Where the symbols take the objects:
Q969 u Q385
Q969 x Q603
Q969 q Q907
Q969 h Q523
Q219 u Q893
Q219 x Q476
Q219 q Q136
Q219 h Q693
Q489 u Q293
Q489 x Q969
Q489 q Q947
Q489 h Q603
Q497 u Q614
Q497 x Q467
Q497 q Q642
Q497 h Q732
Q163 u Q236
Q163 x Q524
Q163 q Q971
Q163 h Q272
Q435 u Q455
Q435 x Q139
Q435 q Q113
Q435 h Q549
Q37 u Q331
Q37 x Q522
Q37 q Q104
Q37 h Q950
Q933 u Q456
Q933 x Q90
Q933 q Q471
Q933 h Q820
Q425 u Q987
Q425 x Q27
Q425 q Q26
Q425 h Q520
Q134 u Q154
Q134 x Q140
Q134 q Q549
Q134 h Q798
Q971 u Q603
Q971 x Q770
Q971 q Q884
Q971 h Q292
Q187 u Q140
Q187 x Q512
Q187 q Q238
Q187 h Q255
Q374 u Q510
Q374 x Q134
Q374 q Q139
Q374 h Q140
Q317 u Q703
Q317 x Q441
Q317 q Q142
Q317 h Q471
Q140 u Q265
Q140 x Q798
Q140 q Q691
Q140 h Q147
Q331 u Q549
Q331 x Q238
Q331 q Q514
Q331 h Q872
Q707 u Q471
Q707 x Q497
Q707 q Q942
Q707 h Q467
Q218 u Q255
Q218 x Q142
Q218 q Q510
Q218 h Q638
Q441 u Q115
Q441 x Q471
Q441 q Q638
Q441 h Q614
Q939 u Q468
Q939 x Q636
Q939 q Q151
Q939 h Q947
Q456 u Q885
Q456 x Q132
Q456 q Q256
Q456 h Q53
Q350 u Q425
Q350 x Q839
Q350 q Q132
Q350 h Q454
Q778 u Q263
Q778 x Q572
Q778 q Q212
Q778 h Q151
Q820 u Q53
Q820 x Q215
Q820 q Q181
Q820 h Q239
Q212 u Q521
Q212 x Q266
Q212 q Q27
Q212 h Q913
Q26 u Q820
Q26 x Q767
Q26 q Q467
Q26 h Q568
Q839 u Q27
Q839 x Q454
Q839 q Q53
Q839 h Q46
Q238 u Q691
Q238 x Q872
Q238 q Q841
Q238 h Q185
Q893 u Q429
Q893 x Q916
Q893 q Q561
Q893 h Q432
Q13 u Q139
Q13 x Q331
Q13 q Q10
Q13 h Q238
Q841 u Q435
Q841 x Q13
Q841 q Q605
Q841 h Q331
Q981 u Q104
Q981 x Q711
Q981 q Q272
Q981 h Q435
Q921 u Q942
Q921 x Q95
Q921 q Q512
Q921 h Q703
Q115 u Q707
Q115 x Q256
Q115 q Q921
Q115 h Q463
Q181 u Q337
Q181 x Q933
Q181 q Q441
Q181 h Q90
Q703 u Q542
Q703 x Q115
Q703 q Q469
Q703 h Q256
Q246 u Q266
Q246 x Q498
Q246 q Q454
Q246 h Q561
Q913 u Q136
Q913 x Q778
Q913 q Q777
Q913 h Q572
Q53 u Q767
Q53 x Q443
Q53 q Q337
Q53 h Q350
Q947 u Q635
Q947 x Q907
Q947 q Q573
Q947 h Q405
Q454 u Q520
Q454 x Q46
Q454 q Q443
Q454 h Q801
Q476 u Q916
Q476 x Q693
Q476 q Q263
Q476 h Q468
Q254 u Q489
Q254 x Q882
Q254 q Q975
Q254 h Q971
Q693 u Q432
Q693 x Q468
Q693 q Q206
Q693 h Q262
Q522 u Q238
Q522 x Q950
Q522 q Q551
Q522 h Q510
Q636 u Q262
Q636 x Q947
Q636 q Q429
Q636 h Q907
Q467 u Q181
Q467 x Q732
Q467 q Q542
Q467 h Q885
Q831 u Q95
Q831 x Q317
Q831 q Q218
Q831 h Q441
Q266 u Q168
Q266 x Q913
Q266 q Q520
Q266 h Q778
Q337 u Q732
Q337 x Q456
Q337 q Q115
Q337 h Q132
Q542 u Q441
Q542 x Q707
Q542 q Q458
Q542 h Q497
Q90 u Q132
Q90 x Q820
Q90 q Q614
Q90 h Q215
Q455 u Q13
Q455 x Q37
Q455 q Q728
Q455 h Q522
Q167 u Q884
Q167 x Q359
Q167 q Q468
Q167 h Q293
Q154 u Q187
Q154 x Q265
Q154 q Q522
Q154 h Q218
Q798 u Q218
Q798 x Q147
Q798 q Q374
Q798 h Q458
Q572 u Q206
Q572 x Q151
Q572 q Q266
Q572 h Q429
Q463 u Q467
Q463 x Q337
Q463 q Q703
Q463 h Q456
Q521 u Q246
Q521 x Q168
Q521 q Q816
Q521 h Q136
Q514 u Q711
Q514 x Q841
Q514 q Q876
Q514 h Q13
Q151 u Q219
Q151 x Q429
Q151 q Q913
Q151 h Q573
Q447 u Q636
Q447 x Q975
Q447 q Q893
Q447 h Q478
Q528 u Q272
Q528 x Q876
Q528 q Q721
Q528 h Q605
Q431 u Q801
Q431 x Q521
Q431 q Q987
Q431 h Q168
Q728 u Q10
Q728 x Q104
Q728 q Q771
Q728 h Q551
Q614 u Q463
Q614 x Q181
Q614 q Q317
Q614 h Q933
Q359 u Q254
Q359 x Q293
Q359 q Q262
Q359 h Q385
Q691 u Q950
Q691 x Q374
Q691 q Q435
Q691 h Q134
Q46 u Q777
Q46 x Q801
Q46 q Q350
Q46 h Q246
Q635 u Q478
Q635 x Q167
Q635 q Q693
Q635 h Q359
Q876 u Q400
Q876 x Q605
Q876 q Q243
Q876 h Q10
Q471 u Q256
Q471 x Q614
Q471 q Q831
Q471 h Q181
Q770 u Q523
Q770 x Q292
Q770 q Q254
Q770 h Q163
Q907 u Q167
Q907 x Q405
Q907 q Q939
Q907 h Q489
Q400 u Q932
Q400 x Q113
Q400 q Q163
Q400 h Q981
Q206 u Q75
Q206 x Q219
Q206 q Q168
Q206 h Q476
Q10 u Q981
Q10 x Q514
Q10 q Q528
Q10 h Q841
Q262 u Q975
Q262 x Q635
Q262 q Q476
Q262 h Q167
Q288 u Q770
Q288 x Q721
Q288 q Q359
Q288 h Q243
Q256 u Q497
Q256 x Q463
Q256 q Q95
Q256 h Q337
Q561 u Q778
Q561 x Q480
Q561 q Q801
Q561 h Q75
Q711 u Q551
Q711 x Q435
Q711 q Q400
Q711 h Q139
Q932 u Q605
Q932 x Q728
Q932 q Q236
Q932 h Q104
Q263 u Q480
Q263 x Q206
Q263 q Q521
Q263 h Q219
Q916 u Q573
Q916 x Q432
Q916 q Q480
Q916 h Q447
Q429 u Q476
Q429 x Q573
Q429 q Q778
Q429 h Q939
Q882 u Q969
Q882 x Q971
Q882 q Q478
Q882 h Q770
Q451 u Q524
Q451 x Q528
Q451 q Q288
Q451 h Q876
Q638 u Q921
Q638 x Q831
Q638 q Q265
Q638 h Q317
Q243 u Q163
Q243 x Q451
Q243 q Q385
Q243 h Q528
Q432 u Q939
Q432 x Q447
Q432 q Q75
Q432 h Q975
Q605 u Q113
Q605 x Q10
Q605 q Q451
Q605 h Q514
Q771 u Q528
Q771 x Q315
Q771 q Q523
Q771 h Q932
Q498 u Q913
Q498 x Q561
Q498 q Q46
Q498 h Q480
Q603 u Q288
Q603 x Q523
Q603 q Q405
Q603 h Q645
Q642 u Q317
Q642 x Q542
Q642 q Q147
Q642 h Q707
Q721 u Q292
Q721 x Q243
Q721 q Q293
Q721 h Q451
Q524 u Q771
Q524 x Q272
Q524 q Q770
Q524 h Q400
Q523 u Q721
Q523 x Q645
Q523 q Q489
Q523 h Q236
Q139 u Q37
Q139 x Q549
Q139 q Q981
Q139 h Q691
Q75 u Q151
Q75 x Q893
Q75 q Q498
Q75 h Q916
Q147 u Q142
Q147 x Q458
Q147 q Q134
Q147 h Q942
Q777 u Q431
Q777 x Q212
Q777 q Q425
Q777 h Q266
Q950 u Q872
Q950 x Q510
Q950 q Q455
Q950 h Q154
Q255 u Q147
Q255 x Q469
Q255 q Q185
Q255 h Q921
Q478 u Q907
Q478 x Q884
Q478 q Q432
Q478 h Q254
Q549 u Q522
Q549 x Q691
Q549 q Q711
Q549 h Q374
Q113 u Q728
Q113 x Q981
Q113 q Q524
Q113 h Q711
Q443 u Q568
Q443 x Q350
Q443 q Q456
Q443 h Q839
Q975 u Q947
Q975 x Q478
Q975 q Q916
Q975 h Q884
Q236 u Q451
Q236 x Q771
Q236 q Q603
Q236 h Q315
Q272 u Q315
Q272 x Q400
Q272 q Q292
Q272 h Q113
Q469 u Q458
Q469 x Q921
Q469 q Q187
Q469 h Q95
Q95 u Q642
Q95 x Q703
Q95 q Q255
Q95 h Q115
Q987 u Q839
Q987 x Q816
Q987 q Q820
Q987 h Q362
Q520 u Q362
Q520 x Q777
Q520 q Q568
Q520 h Q212
Q458 u Q638
Q458 x Q942
Q458 q Q140
Q458 h Q642
Q468 u Q447
Q468 x Q262
Q468 q Q219
Q468 h Q635
Q292 u Q645
Q292 x Q163
Q292 q Q882
Q292 h Q524
Q136 u Q561
Q136 x Q263
Q136 q Q431
Q136 h Q206
Q104 u Q514
Q104 x Q551
Q104 q Q315
Q104 h Q455
Q185 u Q134
Q185 x Q187
Q185 q Q331
Q185 h Q512
Q732 u Q933
Q732 x Q885
Q732 q Q707
Q732 h Q26
Q239 u Q350
Q239 x Q987
Q239 q Q90
Q239 h Q816
Q362 u Q46
Q362 x Q431
Q362 q Q239
Q362 h Q521
Q551 u Q841
Q551 x Q455
Q551 q Q932
Q551 h Q37
Q27 u Q816
Q27 x Q520
Q27 q Q767
Q27 h Q777
Q215 u Q443
Q215 x Q239
Q215 q Q933
Q215 h Q987
Q385 u Q971
Q385 x Q288
Q385 q Q167
Q385 h Q721
Q872 u Q374
Q872 x Q185
Q872 q Q13
Q872 h Q187
Q142 u Q469
Q142 x Q638
Q142 q Q154
Q142 h Q831
Q510 u Q185
Q510 x Q154
Q510 q Q37
Q510 h Q265
Q480 u Q572
Q480 x Q75
Q480 q Q246
Q480 h Q893
Q884 u Q405
Q884 x Q254
Q884 q Q447
Q884 h Q882
Q405 u Q359
Q405 x Q489
Q405 q Q636
Q405 h Q969
Q801 u Q212
Q801 x Q246
Q801 q Q839
Q801 h Q498
Q568 u Q239
Q568 x Q425
Q568 q Q885
Q568 h Q27
Q885 u Q90
Q885 x Q26
Q885 q Q497
Q885 h Q767
Q293 u Q882
Q293 x Q385
Q293 q Q635
Q293 h Q288
Q315 u Q876
Q315 x Q932
Q315 q Q645
Q315 h Q728
Q168 u Q498
Q168 x Q136
Q168 q Q362
Q168 h Q263
Q573 u Q693
Q573 x Q939
Q573 q Q572
Q573 h Q636
Q132 u Q26
Q132 x Q53
Q132 q Q463
Q132 h Q443
Q645 u Q243
Q645 x Q236
Q645 q Q969
Q645 h Q771
Q816 u Q454
Q816 x Q362
Q816 q Q215
Q816 h Q431
Q265 u Q512
Q265 x Q218
Q265 q Q950
Q265 h Q142
Q767 u Q215
Q767 x Q568
Q767 q Q732
Q767 h Q425
Q512 u Q798
Q512 x Q255
Q512 q Q872
Q512 h Q469
Q942 u Q831
Q942 x Q642
Q942 q Q798
Q942 h Q542

In the rows, 538 means zero.

The rows follow the links: the fewer symbols apart two objects are, the more alike their rows tend to be.

Each row is also shifted at random along 9 hidden directions that mean nothing.

Rows with their objects:
[800,539,541,538,499,549,491,512,509,527,438,580,540,547,504,441,570,558,496,529,480,580,565,500,477,498,476,514,497,543,499,487,618,608,513,479,442,473,645,579,543,573,551,572,504,502,550,475,621,521,481,533,359,489,748,523,561]; object Q841
[400,518,511,676,629,644,473,615,510,563,677,544,498,618,625,481,527,599,570,616,499,521,550,548,526,521,468,554,487,624,423,564,449,582,553,513,433,587,519,522,630,610,562,563,496,549,516,531,598,623,528,544,597,552,393,515,422]; object Q293
[313,551,508,613,270,413,524,539,543,613,345,520,499,383,586,470,537,553,583,438,517,574,496,561,485,475,472,537,486,513,488,496,465,481,628,523,502,476,686,583,552,567,517,605,510,578,536,459,579,543,558,538,497,617,704,508,594]; object Q971
[431,551,608,565,539,634,583,466,576,548,463,494,501,636,430,574,512,578,587,623,606,484,485,548,508,544,562,622,526,550,460,527,505,532,569,599,491,545,460,490,609,559,520,517,478,537,470,513,485,526,597,533,692,522,715,529,520]; object Q778
[567,444,552,499,610,520,581,491,575,519,565,499,469,698,451,534,508,589,600,529,558,491,519,556,483,515,485,607,497,594,558,523,529,548,582,602,519,619,470,503,617,599,555,503,458,550,454,524,527,567,606,541,669,578,517,511,528]; object Q939
[439,496,546,463,505,526,508,505,528,566,451,550,498,574,450,444,564,567,581,500,493,560,531,539,464,486,452,579,474,530,590,481,573,514,568,508,469,514,527,548,573,593,526,514,470,540,519,465,613,540,553,536,575,549,699,509,548]; object Q292
[712,636,562,534,642,658,522,568,513,552,597,544,572,466,568,624,568,520,498,491,578,512,531,573,638,598,629,508,594,485,586,556,535,535,472,538,570,451,557,511,501,458,495,518,602,520,577,587,481,551,518,536,519,471,489,555,446]; object Q732
[648,541,497,596,492,569,448,669,497,546,628,586,562,478,621,480,548,527,537,544,460,580,596,549,566,541,496,546,542,522,516,562,436,440,478,456,483,594,497,577,514,538,535,533,571,539,588,531,624,572,461,542,649,555,408,538,458]; object Q139
[299,373,422,518,391,393,572,549,574,590,464,494,484,567,672,506,493,542,582,515,520,531,519,561,494,491,473,495,503,575,544,543,525,522,649,563,561,530,557,544,577,574,609,542,500,589,526,524,540,558,583,547,559,615,473,488,601]; object Q167
[330,525,535,530,555,569,633,438,550,558,441,495,487,577,595,563,540,530,542,718,594,490,466,547,507,531,559,476,507,565,467,526,606,665,626,608,589,383,501,481,577,534,534,539,504,567,491,560,467,525,599,533,486,472,606,507,644]; object Q572
[434,607,567,585,596,633,566,500,540,571,514,498,507,535,586,592,528,574,546,621,603,482,481,565,553,552,579,538,535,564,477,554,559,607,579,591,514,467,546,492,590,533,520,553,517,559,502,554,474,563,582,535,482,505,574,536,502]; object Q136
[368,473,519,644,509,459,542,537,582,547,566,490,505,629,537,537,469,612,577,446,559,515,528,522,494,504,495,586,514,633,462,559,482,565,601,578,473,684,640,548,623,616,604,597,481,545,487,512,529,573,585,542,488,642,501,535,497]; object Q468
[778,632,591,499,480,353,658,422,559,496,427,479,451,393,519,556,531,559,582,569,596,503,480,592,474,500,497,576,495,566,583,510,603,574,639,661,622,526,568,532,543,560,459,581,491,616,414,537,489,550,634,535,420,609,510,547,689]; object Q916
[620,582,534,471,436,535,466,594,519,546,488,575,590,433,559,506,540,521,521,562,491,583,576,523,546,546,541,568,571,487,591,560,577,417,485,468,483,589,480,586,479,514,533,514,571,537,593,506,594,506,477,537,528,543,602,568,509]; object Q134
[686,442,521,536,534,508,546,520,530,518,528,562,482,628,457,441,572,538,567,497,480,561,555,543,471,488,434,535,463,546,528,466,489,561,547,524,532,499,544,540,569,587,530,527,484,527,507,502,611,553,534,540,653,537,579,482,592]; object Q451
[524,394,469,359,494,490,478,527,541,564,434,570,577,629,509,464,544,533,497,423,470,588,579,483,497,508,501,496,539,507,667,510,701,529,516,455,474,517,581,584,512,547,629,496,523,491,611,481,606,486,492,538,388,509,734,525,540]; object Q522
[474,729,614,532,612,663,419,595,440,571,589,617,569,353,456,471,652,521,539,454,475,604,550,557,580,542,523,557,514,438,624,488,504,475,457,431,499,442,557,553,483,512,407,532,577,522,595,508,634,560,479,534,555,492,592,554,453]; object Q37
[738,641,549,540,648,672,482,559,541,574,551,500,561,527,666,630,486,632,489,572,607,468,523,549,599,586,621,562,603,593,539,627,682,587,510,561,404,578,597,527,583,521,588,556,542,534,536,547,472,573,536,541,255,506,559,587,351]; object Q425
[355,600,611,672,674,717,560,499,544,537,606,523,549,640,452,612,544,548,528,574,610,494,501,521,579,578,619,542,551,552,404,538,461,630,516,571,534,491,556,479,582,520,516,554,541,493,524,569,461,538,558,530,607,465,600,541,479]; object Q520
[724,442,546,420,550,460,518,506,563,544,502,521,467,637,393,479,530,611,611,349,513,530,541,569,466,487,432,638,484,555,676,485,563,473,562,555,464,630,551,548,602,611,548,497,441,541,475,466,591,571,589,543,615,617,625,507,490]; object Q882
[348,658,607,590,567,608,520,545,560,560,566,495,550,502,523,617,489,597,568,566,613,491,503,550,571,569,603,637,579,563,512,598,523,484,547,581,475,659,503,519,575,541,519,548,533,556,504,538,479,553,580,538,542,583,539,587,427]; object Q212
[596,665,535,548,528,609,491,586,522,631,494,487,487,378,710,582,520,625,579,543,584,477,483,637,582,545,548,583,546,551,577,587,567,484,584,572,439,502,564,521,593,533,502,549,520,609,506,522,507,624,581,543,444,572,504,543,383]; object Q219
[492,470,525,613,442,445,591,502,607,568,467,473,518,578,482,617,485,565,559,280,615,502,500,554,546,534,571,552,557,543,518,522,447,533,587,605,564,563,728,538,573,535,577,581,525,522,519,527,446,538,600,540,537,615,621,520,524]; object Q266
[727,581,500,601,565,660,457,623,507,604,564,517,473,504,733,503,515,646,575,644,523,489,530,609,538,525,475,580,505,611,487,587,541,527,565,535,371,543,515,528,636,587,545,549,483,591,498,508,586,646,537,546,498,549,462,519,366]; object Q884
[458,654,625,561,607,522,630,512,531,470,645,544,567,437,426,633,581,436,541,562,589,539,520,552,605,591,628,534,574,463,560,526,419,506,501,588,746,514,442,498,447,457,419,521,620,543,531,627,456,505,561,530,742,522,365,569,642]; object Q885
[533,593,577,467,614,489,584,509,543,480,608,543,588,493,484,611,546,478,504,547,571,541,546,518,582,581,617,525,591,502,620,557,581,532,500,561,662,577,477,529,458,479,512,517,600,530,552,601,480,494,540,535,515,527,423,588,597]; object Q463
[544,512,545,532,481,567,554,525,580,561,475,481,484,599,568,556,467,608,601,659,579,477,506,574,501,529,518,638,533,590,495,579,537,475,591,599,446,633,421,517,620,579,562,509,466,580,465,507,512,561,594,541,651,585,585,532,485]; object Q429
[632,569,525,588,492,612,510,570,528,521,520,567,606,525,616,548,522,513,468,684,528,552,571,489,564,569,592,500,588,537,433,582,568,554,481,493,499,537,514,558,500,503,573,552,585,511,591,551,537,495,464,532,455,473,587,564,533]; object Q921
[447,655,589,502,644,527,573,512,538,541,597,499,530,440,531,632,543,544,552,482,609,498,494,582,595,569,605,558,567,524,637,560,565,538,555,602,613,537,545,505,522,499,479,538,567,568,509,587,456,562,599,539,482,562,411,573,512]; object Q777
[641,710,597,483,459,453,396,626,499,565,539,561,542,297,500,468,542,613,594,371,481,586,568,573,527,504,463,690,531,513,699,553,554,338,510,476,399,732,572,619,522,585,469,556,525,582,530,450,652,586,520,541,454,680,530,598,400]; object Q932
[521,626,561,467,509,438,489,563,497,514,554,587,572,380,504,476,577,509,528,492,476,608,571,516,529,519,504,551,533,496,648,525,587,476,510,478,560,586,540,592,461,538,490,547,570,552,568,520,615,519,499,537,439,578,487,577,580]; object Q331
[755,567,571,576,667,595,548,556,488,515,662,559,447,530,492,479,611,540,606,558,500,528,531,616,529,518,447,562,454,538,549,478,410,543,536,555,579,467,458,496,572,567,430,512,500,570,469,552,592,622,559,539,787,529,365,487,534]; object Q385
[676,484,529,530,526,520,569,513,524,487,528,585,572,572,465,509,585,452,486,524,500,584,572,497,535,542,544,460,535,489,516,485,516,581,485,499,627,443,556,547,472,501,531,532,577,489,583,555,555,484,487,534,577,470,590,521,649]; object Q265
[408,450,463,507,482,539,568,563,579,609,493,485,538,552,649,637,498,528,537,434,596,491,502,581,606,572,613,487,592,506,583,566,518,498,570,574,583,472,576,510,540,478,589,509,570,545,576,572,440,541,573,543,580,542,519,515,488]; object Q454
[647,615,626,553,576,605,564,511,572,483,564,523,574,577,445,621,492,550,533,648,603,500,539,516,558,587,616,632,596,548,487,584,531,492,491,585,521,672,421,518,535,520,525,517,546,523,503,553,476,502,546,532,626,532,573,591,502]; object Q820
[431,588,580,569,578,737,435,605,542,572,578,553,625,600,489,596,505,571,513,521,562,529,560,502,605,595,632,611,619,511,501,594,519,448,440,483,406,640,498,540,545,508,574,506,568,476,605,523,522,517,486,534,593,501,672,583,339]; object Q497
[599,596,495,622,405,532,565,585,540,619,463,480,473,364,733,593,518,559,585,530,587,487,476,647,586,543,552,527,541,523,505,562,435,478,609,597,551,433,583,516,566,504,494,562,546,613,512,551,475,607,585,545,596,580,460,508,496]; object Q75
[348,688,707,603,604,467,647,424,571,438,600,518,557,501,251,624,550,494,568,501,628,535,502,507,536,563,610,628,551,513,515,507,435,537,531,628,690,648,514,510,495,525,423,569,559,528,463,578,449,485,606,526,671,584,516,597,658]; object Q839
[532,687,535,363,557,542,408,597,452,624,490,568,523,283,645,458,607,581,554,484,470,573,531,600,551,510,480,550,507,482,772,532,703,454,543,459,443,460,546,573,510,539,467,514,538,598,575,487,642,592,521,542,318,549,541,558,439]; object Q876
[591,620,572,512,548,495,564,493,563,563,483,487,533,454,524,630,520,576,536,387,618,496,490,571,573,554,600,558,571,526,616,547,593,543,564,600,553,531,661,528,539,510,520,564,544,548,515,543,450,545,594,536,374,574,584,564,498]; object Q46
[497,453,486,392,530,540,572,497,547,527,461,551,594,594,584,563,541,467,466,644,536,548,549,490,553,564,601,442,586,499,586,549,685,577,517,517,602,443,468,533,473,477,596,483,579,509,604,569,503,457,507,533,449,442,614,540,629]; object Q317
[572,550,515,603,595,642,526,546,508,592,536,526,462,540,641,507,564,587,564,601,537,500,500,598,533,519,488,513,478,572,477,521,516,611,585,551,482,402,564,499,615,566,512,551,491,568,500,530,551,612,559,540,537,498,523,489,483]; object Q635
[728,606,548,546,451,597,572,524,543,542,431,532,573,451,601,603,536,496,492,647,584,521,521,551,582,580,625,504,594,487,479,557,555,524,511,553,566,435,515,530,491,460,517,536,589,534,565,560,473,494,512,532,524,467,644,550,568]; object Q467

From each start, follow one symbol. Which object do you reach?
Answer with the object's name.
new walk
[478,662,556,519,812,662,505,545,481,599,669,516,491,471,622,591,593,596,541,455,579,481,483,611,611,561,561,498,516,556,652,544,611,651,558,566,536,404,623,478,583,525,477,542,535,565,519,583,499,642,587,542,353,496,372,535,395]
h -> Q476
new walk
[425,589,542,487,603,600,536,574,553,566,602,499,554,507,628,639,495,555,547,610,599,484,518,570,610,589,619,573,604,540,600,618,576,474,537,575,540,605,420,506,537,497,543,494,567,569,540,584,461,554,569,542,561,548,404,576,442]
q -> Q767
new walk
[329,501,502,544,485,429,496,565,508,555,548,580,556,475,502,458,588,498,531,346,465,614,562,514,524,497,480,479,500,498,595,482,496,537,540,466,578,495,674,582,494,548,530,570,561,522,595,515,613,533,506,539,482,571,526,521,588]
h -> Q455
new walk
[525,567,499,429,633,586,452,603,473,556,611,593,586,462,629,506,591,505,486,539,473,581,578,530,588,553,547,467,557,496,666,550,648,537,478,451,538,471,512,555,475,500,535,502,593,530,624,560,597,542,471,540,407,479,444,555,489]
q -> Q331
new walk
[673,613,564,463,532,625,506,563,505,536,512,580,586,450,537,543,580,487,504,626,518,561,554,542,578,572,585,532,573,459,584,541,574,470,466,490,545,471,432,540,467,474,489,489,588,526,589,546,553,502,484,532,590,463,599,556,529]
u -> Q458
new walk
[605,654,592,582,515,470,516,550,505,457,591,589,585,426,498,481,553,507,513,653,487,599,588,483,510,527,511,564,536,550,494,549,545,527,493,499,546,652,496,588,475,555,496,583,567,543,537,536,608,507,482,534,459,560,461,594,614]
q -> Q435
new walk
[479,650,623,672,639,621,575,497,542,519,606,508,507,550,474,591,532,574,565,593,607,489,494,555,546,555,568,592,525,581,430,546,458,600,552,606,537,558,544,493,593,556,480,576,517,544,465,559,482,570,587,533,585,539,504,552,506]
q -> Q801
new walk
[281,496,454,649,391,507,506,601,542,544,519,564,635,519,703,533,493,488,450,636,508,589,580,449,557,550,589,436,594,558,385,604,541,575,524,468,527,560,604,589,486,513,636,603,611,511,638,554,545,480,449,535,360,520,530,563,581]
h -> Q942
new walk
[368,531,488,427,730,533,499,589,534,612,678,490,532,516,637,641,529,583,544,281,586,486,512,597,643,572,594,511,581,539,774,584,618,535,553,561,565,547,628,506,551,502,567,505,567,558,571,594,465,615,594,550,389,583,306,552,364]
u -> Q246
new walk
[574,635,599,532,555,526,529,530,480,506,559,606,564,408,394,489,643,459,523,432,490,609,553,534,553,535,529,505,513,436,596,455,469,519,479,482,636,429,578,553,449,497,422,540,590,509,579,541,591,512,497,529,608,499,567,538,619]
x -> Q185
new walk
[588,617,574,544,597,541,593,489,517,559,522,508,455,449,526,555,586,549,587,505,575,502,473,619,542,524,514,536,485,521,578,491,498,574,596,605,603,400,564,492,567,533,436,544,512,586,473,551,504,591,608,535,587,538,493,505,565]
h -> Q636
new walk
[423,647,600,659,574,571,571,505,542,552,551,500,505,483,507,592,539,572,567,503,606,500,484,570,556,543,565,565,522,554,468,534,459,581,575,599,549,513,617,508,579,543,479,590,526,554,486,549,478,574,593,537,535,560,529,542,514]
u -> Q480
new walk
[425,555,607,549,601,339,630,428,523,435,597,561,485,528,331,452,602,490,575,497,501,590,535,505,439,471,437,535,436,560,559,441,498,639,591,577,690,551,572,539,513,602,449,585,502,552,452,542,587,527,586,534,551,593,434,528,769]
x -> Q243
new walk
[465,574,597,447,475,499,522,473,505,606,379,557,473,429,307,459,654,530,610,202,509,586,484,604,500,479,461,562,449,402,707,377,473,468,570,509,562,334,681,541,533,540,406,518,493,529,531,452,595,547,586,534,663,551,824,475,567]
u -> Q721
new walk
[532,486,543,497,619,614,580,531,560,549,585,497,471,637,535,574,520,561,607,632,575,472,505,599,539,551,530,594,523,556,559,547,489,498,570,603,547,544,364,472,600,549,519,465,494,574,474,559,497,581,602,543,800,536,451,504,495]
x -> Q429
new walk
[476,583,602,607,500,543,527,527,553,495,543,567,621,547,377,561,536,501,501,444,549,581,567,470,554,559,598,563,582,495,480,526,470,511,465,503,551,611,599,566,486,512,532,566,582,472,579,530,529,470,497,530,561,536,663,578,551]
x -> Q703
new walk
[429,468,532,369,422,417,591,490,598,532,423,512,592,539,470,613,498,483,524,472,577,544,535,510,547,562,615,549,610,472,665,550,620,436,539,560,623,595,479,552,464,479,577,482,574,528,574,544,466,441,560,536,560,562,639,566,616]
h -> Q90
